[-68.0  73.9 -68.0  75.1  64.6  66.4  76.9 -63.5 -76.5  73.4  79.3 -73.5
 -67.7  66.3  80.9  70.9 -64.4] -> q260
[ 11.1 -52.4  72.4 -82.2 -56.9 -49.1 -68.8  80.5  52.4 -77.8 -83.4  77.9
 -68.2 -18.5 -66.1 -82.6 -46.6] -> q266
[ 36.8 -74.4 -78.1  77.1  65.7 -71.2  65.1 -65.6 -68.9 -69.8 -54.4 -71.0
 -72.2 -70.1  69.8  71.4 -63.2] -> q231
[ 69.8 -71.0 -70.1 -68.9 -54.4 -72.2  71.4 -74.4 -65.6 -71.2  77.1 -69.8
 -78.1  36.7  65.7 -63.2  65.1] -> q362
[ 74.0 -67.0  71.5 -73.2 -80.3 -76.4 -67.9 -43.4  74.3   2.5 -66.3  72.8
  75.5 -72.1 -74.3 -76.5  35.2] -> q483
[-78.6  71.8 -67.4  42.5  73.7  75.5  27.4  60.1 -65.7 -66.5   9.4 -56.8
 -68.9  74.1  75.8  27.3 -46.8] -> q322
[ 67.4 -75.1  74.1 -77.0 -70.5 -57.4 -79.0  69.4  68.5 -69.2 -81.8  63.2
  18.6 -47.8 -77.3 -75.6 -43.1] -> q267
[ 77.1 -71.2  65.7 -71.0 -69.8 -68.9 -63.2 -72.2  71.4  36.7 -54.4  69.8
  65.1 -70.1 -78.0 -74.4 -65.6] -> q97
perm: [-78.0 -74.4 -72.2 -71.2 -71.0 -70.1 -69.8 -68.9 -65.6 -63.2 -54.4  36.7
  65.1  65.7  69.8  71.4  77.1] -> q97
perm: [-70.1 -54.4 -71.0 -69.8  65.1  65.7  77.1 -78.1 -72.2  71.4 -71.2  36.7
 -65.6  69.8 -63.2 -68.9 -74.4] -> q362
perm: [-81.8 -79.0 -77.3 -77.0 -75.6 -75.1 -70.5 -69.2 -57.4 -47.8 -43.1  18.6
  63.2  67.4  68.5  69.4  74.1] -> q267

[ 58.4   1.0 -36.6 -34.9 -20.9  22.1  36.2  -0.2  -8.6  34.8  26.2  19.3
   9.1 -14.0  -2.8 -16.2   3.2  20.4 -17.4  21.9 -14.0 -50.9 -13.9  39.6
   2.9 -18.6  -1.5 -12.7  22.9   8.0  14.9 -29.7 -29.4  -5.2   3.6  -8.2
  -1.8   1.9 -16.3   3.9   2.4   8.8 -10.7 -20.6 -12.5   0.1  -0.6 -15.0
 -18.3  22.7   7.2  17.9  23.7   6.2] -> q683
[ 26.2 -16.2  14.9   7.2  -8.2 -20.9 -18.3  23.7   2.4   8.8  36.2   1.9
   2.9 -12.7   8.0  -2.8 -29.7 -12.5 -15.0 -16.3 -18.6 -17.4  39.6   0.1
 -13.9  18.0 -10.7 -20.6   3.9  -0.6  -5.2  21.9  58.4 -34.9  -0.2 -13.9
  34.8   3.6   9.1 -36.6  20.4  22.7   6.2   1.0 -50.9  -8.6  22.9 -29.4
  22.1  -1.8  -1.5 -14.0  19.3   3.2] -> q258
[  6.5   5.2   0.9  24.0  13.1  33.9 -16.7  29.9 -36.6  16.1   1.2  -1.8
 -42.0  32.5   7.5 -12.1   4.4 -15.1 -23.4 -13.5  13.5   6.1  -9.4 -14.5
   3.5   4.2  24.2   2.5 -19.0 -12.6  -4.2 -37.1 -15.6 -20.0 -21.6  14.7
  -0.9  -6.8 -21.8   0.9  21.0  -5.3   7.6  10.1  -5.2   7.6  -8.9 -49.3
  -6.2   7.3  19.2 -58.3  16.8 -16.6] -> q295
[  2.2  13.2 -17.5   5.0   8.6  -9.8  -2.3 -11.9   7.2  -0.7  19.5  -4.0
  15.0   3.7   3.3  -2.8 -11.5  -1.4 -11.1 -20.6  -3.5  11.8  18.5  14.4
  -8.9  -8.1 -11.4 -11.1   7.6  -6.1  -8.6  -3.1  14.9   3.8  18.5  -2.9
   0.8 -14.3 -15.1  -7.8  -5.1 -19.1  -1.9 -12.0   6.0  15.4 -14.6  24.1
  -1.9  -9.4  21.1 -20.4  21.9  -6.5] -> q198
[ 26.2 -18.6  -1.5   0.1  22.9   2.4 -12.7  58.4 -20.9   7.2 -15.0 -36.6
 -17.4  -2.8  34.8 -16.3  39.6   9.1   8.0  21.9   2.9   1.9 -34.9 -29.7
 -14.0  -8.6  -0.2  -0.6 -13.9 -29.4  -8.2   8.8 -13.9 -20.6  -5.2   1.0
  19.3  36.2   3.6  14.9  -1.8  20.4  22.1   6.2   3.2 -18.3 -10.7   3.9
 -12.5  17.9  22.7 -50.9  23.7 -16.2] -> q647
[-19.4 -15.6 -10.2  43.9   0.2  11.2  25.8 -21.5 -13.5  22.9  -3.7  19.7
  -2.8   9.5  62.4  10.7  -5.4  12.4  -5.6 -36.0  -3.3   2.8   7.7  -0.2
   0.0 -14.8   0.1 -65.5  -2.9  20.9  21.2  -5.2 -16.9  -5.7  30.7 -34.2
   8.4   2.6 -15.8  -5.5 -34.5 -20.5  21.4  -9.3  12.3  27.5  14.2   5.9
 -21.7  10.6  24.0  -2.9  23.5  15.2] -> q858
[  5.2 -11.8 -28.0   8.8  21.9  -4.1  16.4 -18.8  -8.3   4.8   0.1  25.2
  11.4   2.7 -16.5  13.7 -18.4   1.0 -22.8 -21.6  24.5  13.2 -19.1  10.8
   5.0   3.8   9.8 -23.1  21.2  -5.2   1.6  -6.6   9.4  13.1  22.2 -12.9
 -13.8  -2.7  -8.6   6.8  13.6 -19.4  12.5   9.7  27.9  10.8 -21.4  14.0
   6.0  -6.2   3.3   5.2  31.9   1.6] -> q567
perm: [  3.9 -12.5  17.9  22.7 -50.9  23.7 -16.2  26.2 -18.6  -1.5   0.1  22.9
   2.4 -12.7  58.4 -20.9   7.2 -15.0 -36.6 -17.4  -2.8  34.8 -16.3  39.6
   9.1   8.0  21.9   2.9   1.9 -34.9 -29.7 -14.0  -8.6  -0.2  -0.6 -13.9
 -29.4  -8.2   8.8 -13.9 -20.6  -5.2   1.0  19.3  36.2   3.6  14.9  -1.8
  20.4  22.1   6.2   3.2 -18.3 -10.7] -> q647
perm: [ 19.5  -6.5  -2.8   2.2  -2.3 -11.1 -15.1 -19.1   7.2 -11.4   3.8  -6.1
  -4.0 -12.0 -17.5  -3.1  18.5  -3.5  -9.8 -14.3   8.6  18.5  -9.4   6.0
  -8.6   7.6   3.3  -7.8  21.1 -11.1  -5.1  -0.7  13.2  15.4  -8.1 -14.6
   3.7  15.0  -1.9 -20.4 -11.5   5.0  -2.9  14.4  24.1 -11.9  11.8  -1.4
  -8.9   0.8  21.9  -1.9 -20.6  14.9] -> q198
perm: [-20.9   7.2 -15.0 -36.6 -17.4  -2.8  34.8 -16.3  39.6   9.1   8.0  21.9
   2.9   1.9 -34.9 -29.7 -14.0  -8.6  -0.2  -0.6 -13.9 -29.4  -8.2   8.8
 -13.9 -20.6  -5.2   1.0  19.3  36.2   3.6  14.9  -1.8  20.4  22.1   6.2
   3.2 -18.3 -10.7   3.9 -12.5  17.9  22.7 -50.9  23.7 -16.2  26.2 -18.6
  -1.5   0.1  22.9   2.4 -12.7  58.4] -> q647
perm: [-50.9 -36.6 -34.9 -29.7 -29.4 -20.9 -20.6 -18.6 -18.3 -17.4 -16.3 -16.2
 -15.0 -14.0 -14.0 -13.9 -12.7 -12.5 -10.7  -8.6  -8.2  -5.2  -2.8  -1.8
  -1.5  -0.6  -0.2   0.1   1.0   1.9   2.4   2.9   3.2   3.6   3.9   6.2
   7.2   8.0   8.8   9.1  14.9  17.9  19.3  20.4  21.9  22.1  22.7  22.9
  23.7  26.2  34.8  36.2  39.6  58.4] -> q683
perm: [ 43.9 -34.2  27.5  -2.9  21.4  -5.6  -5.2  11.2  12.3 -36.0   0.2  -5.4
 -65.5 -15.6  25.8   7.7   0.1   2.6 -15.8 -13.5   5.9  22.9  24.0  -5.7
  15.2  -3.3  -0.2   8.4  21.2   9.5  14.2  -9.3  12.4  19.7  10.7  23.5
  10.6   2.8 -16.9 -20.5 -10.2  -2.8 -21.5  -3.7   0.0 -19.4  62.4  20.9
  30.7 -21.7 -34.5  -5.5 -14.8  -2.9] -> q858
perm: [-50.9 -36.6 -34.9 -29.7 -29.4 -20.9 -20.6 -18.6 -18.3 -17.4 -16.3 -16.2
 -15.0 -14.0 -13.9 -13.9 -12.7 -12.5 -10.7  -8.6  -8.2  -5.2  -2.8  -1.8
  -1.5  -0.6  -0.2   0.1   1.0   1.9   2.4   2.9   3.2   3.6   3.9   6.2
   7.2   8.0   8.8   9.1  14.9  17.9  19.3  20.4  21.9  22.1  22.7  22.9
  23.7  26.2  34.8  36.2  39.6  58.4] -> q647

[ 80.1 -38.3  83.4 -86.2 -86.0] : q834
[-78.5  80.6 -82.5  72.3  87.0] : q521
[ 78.0 -70.4  82.1 -73.7 -84.5] : q159
[ 78.0 -42.6  82.1 -73.7 -84.5] : q472
[ 79.5 -30.7  79.0 -76.7 -83.5] : q757
[ 79.9 -76.7  83.7 -78.7 -79.0] : q870
[ 79.9 -76.7  83.7 -78.7 -67.5] : q399
perm: [-84.5 -73.7 -42.6  78.0  82.1] -> q472
perm: [-38.3  83.4 -86.2 -86.0  80.1] -> q834

[ 70.3 -63.9 -57.3  58.1] = q297
[ 58.1  70.3 -57.3 -63.9] = q555
[ 57.1 -59.6  62.4 -62.2] = q56
[-63.9 -57.3  70.4  58.1] = q172
perm: [ 70.4 -57.3  58.1 -63.9] -> q172
perm: [ 58.1  70.4 -57.3 -63.9] -> q172
perm: [-63.9 -57.3  58.1  70.4] -> q172

[-30.2   9.1   2.4  39.5  51.1  36.6 -12.4  34.9 -27.6] : q628
[-23.4  -9.1  -1.8  16.3  63.0  14.0  15.0  33.7  -6.5] : q916
[ 15.0  41.1  44.5 -29.6  43.3   4.5 -17.3 -27.5  33.7] : q137
[ 68.9  30.9  36.6  -0.6 -17.7   2.2  47.1   0.8  64.5] : q328
[  7.0 -29.1  -0.1 -22.2  65.5 -23.8  67.2  25.0  43.6] : q176
[ 35.5   3.6  -8.6  -0.8 -27.0  32.6  56.0  36.0 -33.0] : q414
[ 63.7  40.0  36.7  11.4 -23.8  14.5  32.0   1.9  51.7] : q443
[ 64.9   7.9  28.7 -20.0   3.0 -18.8  71.1   3.7  77.6] : q852
[ 71.1   7.8  64.9  77.6  28.7   3.7 -20.0   3.0 -18.8] : q960
[-18.8   3.0  71.1 -20.0  28.7  77.6   3.7  64.8   7.9] : q654
perm: [  7.9  64.8   3.7  77.6  28.7 -20.0  71.1   3.0 -18.8] -> q654
perm: [-18.8   3.0 -20.0   3.7  28.7  77.6  64.9   7.8  71.1] -> q960
perm: [ 77.6   3.7  71.1 -18.8   3.0 -20.0  28.7   7.9  64.9] -> q852
perm: [  3.7  64.9 -20.0  28.7   7.9  71.1 -18.8   3.0  77.6] -> q852

[-4.4 34.2 38.6 63.3 17.2 49.7 47.7]  q245
[38.6 17.2 -4.3 63.4 34.2 49.6 47.7]  q115
[-4.4 47.7 63.4 34.2 17.2 38.6 49.7]  q884
[63.3 38.6 47.7 17.2 -4.4 49.6 34.2]  q135
perm: [63.4 38.6 47.7 49.7 34.2 17.2 -4.4] -> q884
perm: [-4.4 17.2 34.2 38.6 47.7 49.6 63.3] -> q135
perm: [17.2 -4.4 49.6 34.2 63.3 38.6 47.7] -> q135
perm: [-4.4 34.2 63.4 49.7 47.7 38.6 17.2] -> q884
perm: [34.2 49.6 -4.4 17.2 47.7 38.6 63.3] -> q135
perm: [49.7 38.6 17.2 34.2 63.4 47.7 -4.4] -> q884
perm: [17.2 49.7 47.7 -4.4 34.2 38.6 63.3] -> q245

[-24.2  -9.8  12.4 -39.9  -7.4 -48.9 -29.9 -49.6   3.1  -4.3] -> q497
[ 12.4 -49.6 -24.2  -7.4 -39.8  -9.8 -48.9   3.1  -4.3 -29.9] -> q495
[ 19.1 -11.6  -4.9 -48.9   7.5 -26.1   3.3  29.8  13.0   6.9] -> q505
perm: [ -9.8  12.4 -39.9  -7.4 -48.9 -29.9 -49.6   3.1  -4.3 -24.2] -> q497
perm: [ -9.8 -48.9   3.1  -4.3 -29.9  12.4 -49.6 -24.2  -7.4 -39.8] -> q495
perm: [-29.9 -48.9 -39.9   3.1  12.4 -24.2  -7.4  -4.3 -49.6  -9.8] -> q497
perm: [  3.1  -4.3 -24.2  -9.8  12.4 -39.9  -7.4 -48.9 -29.9 -49.6] -> q497

[ 42.5   0.4 -43.5  34.4  56.5 -53.6  65.5  10.7  -0.3 -10.3] = q8
[  4.8  27.9 -14.8   4.0  47.0 -13.3 -29.1   0.5  23.0  -5.8] = q274
[-17.4  -1.6 -20.2 -39.1   0.7 -19.3 -23.8  -2.9  13.0  -8.6] = q706
[ 42.5  10.7 -53.6  -0.3  34.4   0.4  65.5  56.4 -43.5 -10.3] = q303
[ 42.5  34.4 -53.6 -43.5   0.4  65.4  10.7  56.4  -0.2 -10.3] = q835
[  9.7  -2.5 -57.7  46.2  -5.4   0.1  14.2 -11.9  40.6  22.3] = q581
[ 56.4  65.4  42.5 -10.3   0.4  10.7 -43.5  34.4  -0.3 -53.6] = q412
[ 26.0  28.3 -26.7 -19.6   3.6   5.8   9.6   0.3   8.4 -24.8] = q796
[ 10.7 -23.4  33.1  30.8  43.3  -9.6  42.8  23.1  12.6   1.7] = q777
[ 26.7 -30.1   9.1  -4.9  -7.6  -4.6 -35.3  22.2  -7.5  10.0] = q799
[ 40.6  46.1  14.2   0.1  -2.5   9.7 -11.9  22.3  -5.4 -57.7] = q109
perm: [-57.7 -11.9  -5.4  -2.5   0.1   9.7  14.2  22.3  40.6  46.1] -> q109
perm: [ 10.7  -0.3 -43.5 -10.3  34.4  65.4  42.5 -53.6   0.4  56.4] -> q412
perm: [-53.6 -43.5 -10.3  -0.3   0.4  10.7  34.4  42.5  56.4  65.4] -> q412
perm: [-10.3 -43.5  56.4  65.5   0.4  34.4  -0.3 -53.6  10.7  42.5] -> q303
perm: [-53.6 -43.5 -10.3  -0.3   0.4  10.7  34.4  42.5  56.4  65.5] -> q303

[  3.3  24.0 -10.5  15.6  32.7  45.1  56.2   5.3 -40.9  28.0  -7.1 -12.5
  37.9 -39.7  31.9  30.2   2.4   9.1  -9.3 -10.2   0.7  28.1 -24.7   0.2
 -53.8  29.3] -> q630
[  8.5  26.7   5.4  17.2  31.9  38.0  67.0  14.6 -40.0  25.8 -11.7 -13.8
  46.3 -20.5  31.3  32.6   4.2  10.2   1.1 -11.5  11.7  19.3 -14.0  -6.1
 -51.3  23.9] -> q388
[  2.9 -20.6  -6.2  -8.6   3.7  15.0   9.9  15.8  -5.1  -6.9  -1.7  23.8
   3.1  -4.3   2.6   1.6  11.4  -0.4  -2.9   7.4   6.2   4.5   5.0 -23.4
   8.9  11.5] -> q909
[-55.5  16.4 -12.8  30.6   3.4 -41.2  27.1  42.7  33.4  33.0   2.0  -7.9
  -9.5  36.3 -24.2   5.0  23.9  -6.8 -37.8   7.9  27.3  29.2  -2.3  -6.1
  57.1   2.8] -> q310
[ -1.7  11.4   4.5   3.7  15.0  11.5  23.8   7.4  -0.4  -4.3  -5.1 -23.4
  15.8   6.1   1.6   9.9   5.0   2.9   3.1  -6.9  -2.9   2.6   8.9 -20.6
  -6.2  -8.6] -> q391
[  2.9  22.2  -0.9  15.9  28.8  37.6  54.8   8.7 -35.9  24.0  -9.0 -15.4
  35.8 -25.3  29.2  28.8   1.9   6.4  -4.0  -7.0   5.7  22.6 -15.7   2.1
 -49.5  24.6] -> q366
[ 4.3 -1.0  4.9 -0.6 -0.2  2.4  2.1  3.2 -3.6 -3.6  0.1  2.8  4.0  2.0
 -6.8  5.1  7.5  1.6  0.7 -3.0  4.5  2.1  2.6 -9.5  0.6 -1.0] -> q906
perm: [ -8.6  -6.2 -20.6   8.9   2.6  -2.9  -6.9   3.1   2.9   5.0   9.9   1.6
   6.1  15.8 -23.4  -5.1  -4.3  -0.4   7.4  23.8  11.5  15.0   3.7   4.5
  11.4  -1.7] -> q391
perm: [ 11.5   8.9 -23.4   5.0   4.5   6.2   7.4  -2.9  -0.4  11.4   1.6   2.6
  -4.3   3.1  23.8  -1.7  -6.9  -5.1  15.8   9.9  15.0   3.7  -8.6  -6.2
 -20.6   2.9] -> q909
perm: [ -5.1 -23.4  15.8   6.1   1.6   9.9   5.0   2.9   3.1  -6.9  -2.9   2.6
   8.9 -20.6  -6.2  -8.6  -1.7  11.4   4.5   3.7  15.0  11.5  23.8   7.4
  -0.4  -4.3] -> q391

[-43.3 -19.0  -3.2   6.5  23.3  -8.8 -17.2  22.1] = q937
[  6.5 -43.3 -19.0  -8.7 -17.2  -3.2  23.3  22.1] = q239
[-17.2  23.3  -8.7  -3.2   6.5 -19.0  22.2 -43.3] = q348
perm: [  6.5 -17.2  -8.7  23.3 -43.3  22.1 -19.0  -3.2] -> q239
perm: [ -3.2  23.3  -8.7 -19.0  22.2 -17.2   6.5 -43.3] -> q348
perm: [-43.3 -19.0 -17.2  -8.7  -3.2   6.5  22.1  23.3] -> q239
perm: [-43.3 -19.0 -17.2  -8.7  -3.2   6.5  22.2  23.3] -> q348

[ -6.2  21.2   6.9  60.1  44.6  39.3  17.9 -67.6 -14.8  -9.9  37.7  36.7
 -26.7  11.8  -6.3  12.2  33.2 -40.0  26.7 -21.7  43.4  24.7  20.7  61.3
  41.9 -25.2  26.9 -13.8 -11.2  14.3   7.3  50.9  46.6] = q607
[ 18.7 -36.6  -7.8 -28.3  -9.3 -30.2 -39.1   4.9  16.6  28.0  16.7  36.5
  36.4 -31.7  36.3  13.7  28.1 -12.5 -12.5  -8.7  13.2 -26.0 -12.5  26.3
 -29.4  -1.2  20.5 -24.1  -3.1  14.9 -14.2  -6.8  -2.1] = q339
[ 36.4 -29.4  20.5 -36.6 -31.7 -12.5  -2.1  36.5  28.0  16.7 -24.1 -30.2
   4.9  16.6  14.9  13.2  -7.8  26.3  -9.3  28.1  -1.2 -12.5  -6.8 -28.3
 -26.0  36.3  -3.1  18.7  13.7 -12.6  -8.7 -39.1 -14.2] = q995
[ -3.0   6.2 -23.1 -56.0 -30.7  -4.8 -13.4  39.0  11.1  24.3 -30.8 -15.6
  26.9   4.5  33.5 -39.4  -8.5  43.1  21.9  27.6 -15.6 -14.2 -18.1 -28.2
 -41.8  29.8  -2.9  -1.1  26.7 -45.1  -9.7 -37.2  -1.0] = q903
[-37.9  28.6 -18.0  13.3  16.0 -16.1  -0.5  34.9 -14.5  -6.1  15.5  20.1
  32.7 -31.5 -13.7  -7.1 -16.3  13.3 -15.8  -9.9 -38.1   5.4   5.2 -13.7
  12.5 -20.8 -14.6   5.0  -0.9  35.3  23.4  21.2 -27.2] = q742
[ -2.5   1.3   9.2  23.8 -11.9 -16.2  33.1 -11.9 -26.9 -32.7 -38.3  -1.4
  -1.3  36.6  27.0  -4.5 -11.9  41.5  26.4  23.5 -23.0  -6.6   4.5 -14.0
  27.8  26.4 -38.6   9.9 -24.5 -51.2 -27.5 -42.5  -7.9] = q467
[ -8.7  36.4  -2.1 -12.6  16.7 -14.3  26.3 -31.7   4.9  20.5  36.5  14.9
  -6.8 -30.2  16.6  13.2 -28.3  -9.3  28.1  -1.2 -12.5 -24.1  28.0 -26.0
  -7.8 -12.5  18.7 -29.4  36.3  13.7 -39.1  -3.1 -36.6] = q726
[ -8.8   5.2  -1.9  11.7   7.4 -12.0  -1.0   7.8  -6.0 -10.8   7.2   3.8
   5.9 -13.6 -15.7   6.6  -7.4  -5.8 -16.6 -10.0 -14.1   2.0   2.7  -5.5
  11.4 -12.2  -9.9   2.7  -9.0  22.1   9.4   9.7 -15.8] = q731
[ -3.2   8.3 -21.3 -51.4 -27.8  -6.6 -11.8  43.1  11.3  23.3 -27.9 -13.2
  29.9   3.0  31.1 -35.5  -9.0  43.1  18.8  27.2 -17.6 -11.9 -16.0 -28.5
 -37.7  28.6  -3.8   1.4  25.9 -37.8  -5.7 -33.4  -4.0] = q418
[-34.6  35.2 -14.8  26.1  26.3  -8.1   4.3  23.7 -15.4  -7.5  23.1  27.9
  29.7 -26.7 -13.4  -3.0  -7.9   5.8  -9.7 -13.4 -27.9  12.5  10.3  -0.3
  24.2 -24.0  -9.0   3.8  -2.4  38.7  25.9  33.3 -16.7] = q249
[-34.5  43.7 -14.0  43.4  40.7  10.3  10.3  -4.0 -19.1  -8.0  34.2  40.3
  19.2 -18.1 -10.0  -3.1   7.3  -6.9   7.1 -18.6  -7.4  20.9  16.5  24.4
  36.2 -29.1   3.6  -3.0  -3.4  35.2  25.6  49.0   6.7] = q749
perm: [-39.1 -36.6 -31.7 -30.2 -29.4 -28.3 -26.0 -24.1 -14.3 -12.6 -12.5 -12.5
  -9.3  -8.7  -7.8  -6.8  -3.1  -2.1  -1.2   4.9  13.2  13.7  14.9  16.6
  16.7  18.7  20.5  26.3  28.0  28.1  36.3  36.4  36.5] -> q726
perm: [-14.2  36.4 -29.4  20.5 -36.6 -31.7 -12.5  -2.1  36.5  28.0  16.7 -24.1
 -30.2   4.9  16.6  14.9  13.2  -7.8  26.3  -9.3  28.1  -1.2 -12.5  -6.8
 -28.3 -26.0  36.3  -3.1  18.7  13.7 -12.6  -8.7 -39.1] -> q995
perm: [-34.6 -27.9 -26.7 -24.0 -16.7 -15.4 -14.8 -13.4 -13.4  -9.7  -9.0  -8.1
  -7.9  -7.5  -3.0  -2.4  -0.3   3.8   4.3   5.8  10.3  12.5  23.1  23.7
  24.2  25.9  26.1  26.3  27.9  29.7  33.3  35.2  38.7] -> q249
perm: [ -1.2 -12.5  -6.8 -28.3 -26.0  36.3  -3.1  18.7  13.7 -12.6  -8.7 -39.1
 -14.2  36.4 -29.4  20.5 -36.6 -31.7 -12.5  -2.1  36.5  28.0  16.7 -24.1
 -30.2   4.9  16.6  14.9  13.2  -7.8  26.3  -9.3  28.1] -> q995
perm: [ 46.6  50.9   7.3  14.3 -11.2 -13.8  26.9 -25.2  41.9  61.3  20.7  24.7
  43.4 -21.7  26.7 -40.0  33.2  12.2  -6.3  11.8 -26.7  36.7  37.7  -9.9
 -14.8 -67.6  17.9  39.3  44.6  60.1   6.9  21.2  -6.2] -> q607

[  0.8  20.0  41.4  54.3  36.5  34.0  33.9  37.4 -56.1  36.8] : q61
[-18.6 -17.9 -44.7 -20.4 -53.4  49.9 -59.0 -53.4   9.2 -44.1] : q879
[-17.9 -53.4 -20.4  49.8   9.2 -18.6 -44.1 -44.7 -53.4 -59.0] : q800
perm: [-17.9 -59.0 -44.7   9.2 -53.4  49.8 -44.1 -53.4 -18.6 -20.4] -> q800
perm: [-59.0 -53.4 -53.4 -44.7 -44.1 -20.4 -18.6 -17.9   9.2  49.9] -> q879

